Here is a tiny trained network, its code and every weight. The questions are about switching its units off for an input and a class, where a switched-off unit gives its printed mean instead of its output.

import numpy as np


def w(rows, s, z=0):
    codes = np.array(rows[::2]) - 128.0
    scale = np.full(codes.shape[1], s)
    scale[-1] = z or s
    return codes * scale


def f(y):
    return np.maximum(y, 0)


def log_softmax(a):
    a = a - a.max(-1, keepdims=True)
    return a - np.log(np.exp(a).sum(-1, keepdims=True))


def net(x, mask):
    res = np.array(x, float).reshape(1, 5) / 4 @ E
    y = f(res @ A[0][:, :-1].T + A[0][:, -1])
    res = res + np.where(mask, y, B[0][:, -1]) @ B[0][:, :-1]
    return log_softmax(res[-1] @ U[:, :-1].T + U[:, -1])


A, B = {}, {}
E = w([
[60,148,61,92,64,115,152,85,186,192,103,212],'x0',
[127,166,171,173,108,175,207,161,203,94,13,57],'x1',
[119,74,104,132,151,180,131,114,135,170,118,112],'x2',
[19,84,88,73,120,112,165,254,205,121,138,90],'x3',
[85,134,125,65,154,221,122,96,120,140,155,130],'x4',
],0.009)
A[0] = w([
[125,167,176,108,177,70,200,129,81,83,107,166,164],'neuron 1',
[119,206,122,169,75,177,179,111,187,84,95,27,65],'neuron 2',
[88,110,76,92,158,75,123,208,239,131,215,55,205],'neuron 3',
[110,249,173,112,96,123,99,162,145,70,171,170,125],'neuron 4',
[125,116,199,146,187,158,126,197,50,43,195,73,82],'neuron 5',
[58,168,63,63,76,71,190,68,131,166,65,204,114],'neuron 6',
[212,217,89,221,148,177,74,52,115,149,194,85,183],'neuron 7',
[68,129,144,102,137,153,177,136,139,141,22,55,161],'neuron 8',
[185,120,168,197,105,73,218,187,254,80,124,109,252],'neuron 9',
[98,20,61,79,98,66,149,155,16,67,202,169,45],'neuron 10',
],0.0071,0.0029)
B[0] = w([
[129,122,108,176,64,181,87,136,119,200,102,124,164],'neuron 1',
[134,140,36,48,105,138,185,197,118,56,161,130,206],'neuron 2',
[132,195,138,202,161,201,95,86,166,221,102,209,245],'neuron 3',
[93,21,170,180,50,116,69,171,86,190,57,159,170],'neuron 4',
[81,120,76,210,171,143,87,113,161,124,113,10,215],'neuron 5',
[153,84,1,192,152,96,151,183,116,212,156,42,224],'neuron 6',
[191,161,105,176,114,214,139,103,117,147,183,137,226],'neuron 7',
[198,133,76,147,174,164,106,157,103,121,87,159,206],'neuron 8',
[207,154,64,85,98,183,100,104,140,149,65,127,243],'neuron 9',
[149,137,75,77,242,114,83,205,126,42,68,233,207],'neuron 10',
],0.0079,0.011)
U = w([
[120,91,85,227,155,96,121,150,131,188,122,30,155],'0',
[146,91,141,175,104,183,90,132,88,171,46,188,252],'1',
[161,255,180,204,145,187,138,102,173,197,104,232,154],'2',
[224,200,74,23,171,119,142,151,70,26,103,220,48],'3',
[176,142,131,118,116,149,48,79,176,178,79,156,192],'4',
[113,143,180,108,118,56,209,147,78,144,121,49,66],'5',
[42,60,240,130,87,90,131,43,195,65,110,142,4],'6',
],0.0063,0.0031)

Each question gives the input, the list of numbers given to net, and the class t.
The units are the neurons (one row each of A and B). Each row of codes is followed by its name. A weight is (code - 128) times the scale printed after its matrix; where a second scale follows, it is the last column's (A, B and U).
mask holds one flag per neuron, in row order. A switched-off neuron (its flag False) gives its mean, the last column of its row in B, instead of its output. The means were averaged over made-up inputs and are rounded, as every weight is.
A unit's drop is (log p(t) with every unit on - log p(t) with that unit switched off) / (log p(t) with every unit on - log p(t) with every unit switched off).
The circuit of an input: a set's keep is (log p(t) with only the set's units on - log p(t) with every unit switched off) / (log p(t) with every unit on - log p(t) with every unit switched off). Starting from all 10 units, units are removed one at a time, each time the one whose removal leaves the highest keep (on an exact tie, the one counted first), for as long as the keep stays at least 0.8.
units of the circuit, in order: the units of the circuit, biggest drop first
unit that matters most: the unit with the biggest drop
top k neurons: the k neurons with the biggest drops, biggest first
drop of u: that unit's drop, to one decimal
input [5,-1,-7,-6,-3], class 1: top 3 neurons	neuron 4; neuron 5; neuron 3
input [-2,8,-3,-5,5], class 3: unit that matters most	neuron 2
input [8,7,-1,-8,7], class 0: top 2 neurons	neuron 6; neuron 3
input [-6,8,-8,7,8], class 1: top 3 neurons	neuron 4; neuron 3; neuron 5
input [-5,-6,-8,5,5], class 1: top 2 neurons	neuron 4; neuron 10
input [2,3,-8,1,-7], class 1: units of the circuit, in order	neuron 4; neuron 1
input [3,5,-8,-8,7], class 1: top 2 neurons	neuron 4; neuron 3
input [0,-6,-1,3,0], class 3: top 2 neurons	neuron 10; neuron 5
input [-1,7,-3,7,-1], class 2: top 2 neurons	neuron 3; neuron 10
input [4,4,-3,8,-1], class 2: top 2 neurons	neuron 3; neuron 5
input [3,-5,-2,6,-1], class 2: top 3 neurons	neuron 3; neuron 2; neuron 5
input [5,1,3,3,2], class 0: top 4 neurons	neuron 6; neuron 9; neuron 10; neuron 7
input [5,6,1,-3,-4], class 3: units of the circuit, in order	neuron 2; neuron 3
input [-7,-2,1,1,6], class 0: units of the circuit, in order	neuron 5
input [6,4,-7,-5,-5], class 1: units of the circuit, in order	neuron 4; neuron 3
input [3,7,-8,7,-8], class 1: units of the circuit, in order	neuron 4; neuron 8
input [6,2,-5,-4,2], class 0: units of the circuit, in order	neuron 6; neuron 3
input [5,8,0,0,-7], class 3: drop of neuron 2	0.4
input [3,-7,-2,7,-6], class 2: drop of neuron 10	-0.2
input [-6,8,1,0,-1], class 3: units of the circuit, in order	neuron 2
